Below are the code and all the weights of a small trained network. Each question names an input and a target symbol and asks about switching units off, where a switched-off unit gives its printed mean instead of its output.

import numpy as np


def w(rows, s, z=0):
    codes = np.array(rows[::2]) - 128.0
    scale = np.full(codes.shape[1], s)
    scale[-1] = z or s
    return codes * scale


def f(y):
    return y / 2 * (1 + np.tanh(0.7978845608 * (y + 0.044715 * y**3)))


def softmax(a):
    e = np.exp(a - a.max(-1, keepdims=True))
    return e / e.sum(-1, keepdims=True)


def log_softmax(a):
    a = a - a.max(-1, keepdims=True)
    return a - np.log(np.exp(a).sum(-1, keepdims=True))


def net(x, mask):
    ids = ['ΛΨαεζημσ'.index(c) for c in x.split()]
    T = len(ids)
    res = E[ids] + P[:T]
    r = res
    for j in range(2):
        rows = slice(3 * j, 3 * j + 3)
        q, k, v = (r @ M[0][rows].T for M in (Q, K, V))
        z = softmax(np.where(np.tri(T) > 0, q @ k.T / 3**0.5, -1e9)) @ v
        o = O[0][rows]
        res = res + np.where(mask[j], z, o[:, -1]) @ o[:, :-1]
    y = f(res @ A[0][:, :-1].T + A[0][:, -1])
    res = res + np.where(mask[2:14], y, B[0][:, -1]) @ B[0][:, :-1]
    return log_softmax(res[-1] @ U[:, :-1].T + U[:, -1])


Q, K, V, O, A, B = {}, {}, {}, {}, {}, {}
E = w([
[109,70,96,82,116],'Λ',
[126,186,138,134,173],'Ψ',
[153,158,166,156,101],'α',
[94,70,180,142,137],'ε',
[167,197,72,202,180],'ζ',
[95,104,109,132,205],'η',
[218,107,151,140,37],'μ',
[208,121,161,7,37],'σ',
],0.013)
P = w([
[3,207,86,149,89],'0',
[130,135,156,144,164],'1',
[167,112,170,139,181],'2',
[188,111,181,138,186],'3',
[198,92,187,138,191],'4',
[201,83,193,156,202],'5',
],0.007)
Q[0] = w([
[242,136,172,172,177],'h0',
[56,124,30,184,30],'h0',
[237,44,159,152,170],'h0',
[67,139,163,128,77],'h1',
[122,138,77,65,104],'h1',
[4,142,26,175,45],'h1',
],0.016)
K[0] = w([
[206,68,171,60,216],'h0',
[98,149,137,117,44],'h0',
[242,82,163,179,186],'h0',
[147,145,43,92,126],'h1',
[43,157,151,133,52],'h1',
[4,180,63,175,53],'h1',
],0.015)
V[0] = w([
[109,66,150,12,191],'h0',
[100,92,234,197,137],'h0',
[83,243,204,58,192],'h0',
[205,215,67,21,105],'h1',
[128,19,10,75,228],'h1',
[42,226,217,39,221],'h1',
],0.011)
O[0] = w([
[39,58,52,162,47,83],'h0',
[99,118,221,114,102,185],'h0',
[127,63,136,254,164,172],'h0',
[151,9,51,91,145,252],'h1',
[91,220,53,189,252,28],'h1',
[184,15,199,182,171,109],'h1',
],0.0094,0.0036)
A[0] = w([
[227,130,10,228,2,62],'n0',
[108,146,18,111,100,26],'n1',
[177,137,75,191,120,59],'n2',
[95,111,151,185,106,53],'n3',
[206,149,77,83,67,2],'n4',
[88,189,57,84,169,90],'n5',
[116,81,114,120,123,56],'n6',
[10,66,179,54,152,108],'n7',
[88,121,111,138,101,72],'n8',
[50,102,100,149,169,33],'n9',
[113,203,177,166,117,48],'n10',
[144,142,142,147,162,94],'n11',
],0.0081,0.0041)
B[0] = w([
[139,188,184,37,182,207],'n0',
[205,74,120,195,97,149],'n1',
[59,86,145,46,131,146],'n2',
[117,119,143,48,106,154],'n3',
[1,151,80,186,194,253],'n4',
[169,130,97,223,18,147],'n5',
[94,136,187,117,171,168],'n6',
[70,189,182,28,193,207],'n7',
[113,78,142,125,156,115],'n8',
[59,169,39,33,58,157],'n9',
[114,44,146,39,170,174],'n10',
[157,93,73,187,86,164],'n11',
],0.0091,0.005)
U = w([
[132,121,24,150,12,137],'Λ',
[117,62,85,190,105,25],'Ψ',
[184,128,111,114,2,173],'α',
[79,178,154,141,131,6],'ε',
[206,217,79,130,192,244],'ζ',
[36,148,51,189,153,136],'η',
[141,231,64,69,46,190],'μ',
[167,81,26,37,108,73],'σ',
],0.0058,0.0025)

Each question gives the input, a string of symbols that net reads in full, and the target symbol t.
The units are the heads (3 rows each of Q, K, V and O) and the neurons (one row each of A and B). Each row of codes is followed by its name. A weight is (code - 128) times the scale printed after its matrix; where a second scale follows, it is the last column's (O, A, B and U).
mask holds one flag per unit, heads first, then neurons. A switched-off unit (its flag False) gives its mean, the last column of its rows in O or B, instead of its output. The means were averaged over made-up inputs and are rounded, as every weight is.
A unit's drop is (log p(t) with every unit on - log p(t) with that unit switched off) / (log p(t) with every unit on - log p(t) with every unit switched off).
The circuit of an input: a set's keep is (log p(t) with only the set's units on - log p(t) with every unit switched off) / (log p(t) with every unit on - log p(t) with every unit switched off). Starting from the 12 units with the biggest drops (on a tie, the unit counted first), units are removed one at a time, each time the one whose removal leaves the highest keep (on an exact tie, the one counted first), for as long as the keep stays at least 0.8.
circuit, biggest first: the units of the circuit, biggest drop first
heads that matter: for each layer, one digit per head in row order, 1 if its drop is at least 0.15 and else 0, layers parted by /
drop when u is switched off: that unit's drop, to one decimal
input ε σ ζ ζ σ ζ, target σ: circuit, biggest first : [h1]
input η σ α σ Ψ Ψ, target Ψ: circuit, biggest first : [h0, h1]
input ζ Λ Λ Ψ α, target α: circuit, biggest first : [n4, h1]
input σ ζ ζ μ ζ, target μ: heads that matter : 01
input ζ Λ η σ ε, target σ: heads that matter : 01
input Λ ζ Λ, target ζ: circuit, biggest first : [h0, h1]
input α μ Λ σ σ Ψ, target σ: heads that matter : 01
input ζ η Λ, target η: heads that matter : 11
input μ α ε ε Λ, target ε: circuit, biggest first : [h0, h1]
input ζ η η ζ, target η: circuit, biggest first : [h1, h0]
input ζ ζ Ψ μ, target μ: circuit, biggest first : [h1, h0]
input ζ σ ε ε, target ε: heads that matter : 10
input α Λ α, target α: heads that matter : 01
input σ Λ μ α, target μ: circuit, biggest first : [h1]
input σ ε α Λ μ, target μ: drop when h1 is switched off : 0.5
input Λ μ ε ζ ζ ε, target ζ: drop when h0 is switched off : 0.3
input α Ψ α Λ σ ζ, target σ: drop when n0 is switched off : 0.1
input α ε ε Λ, target ε: drop when n7 is switched off : 0.2
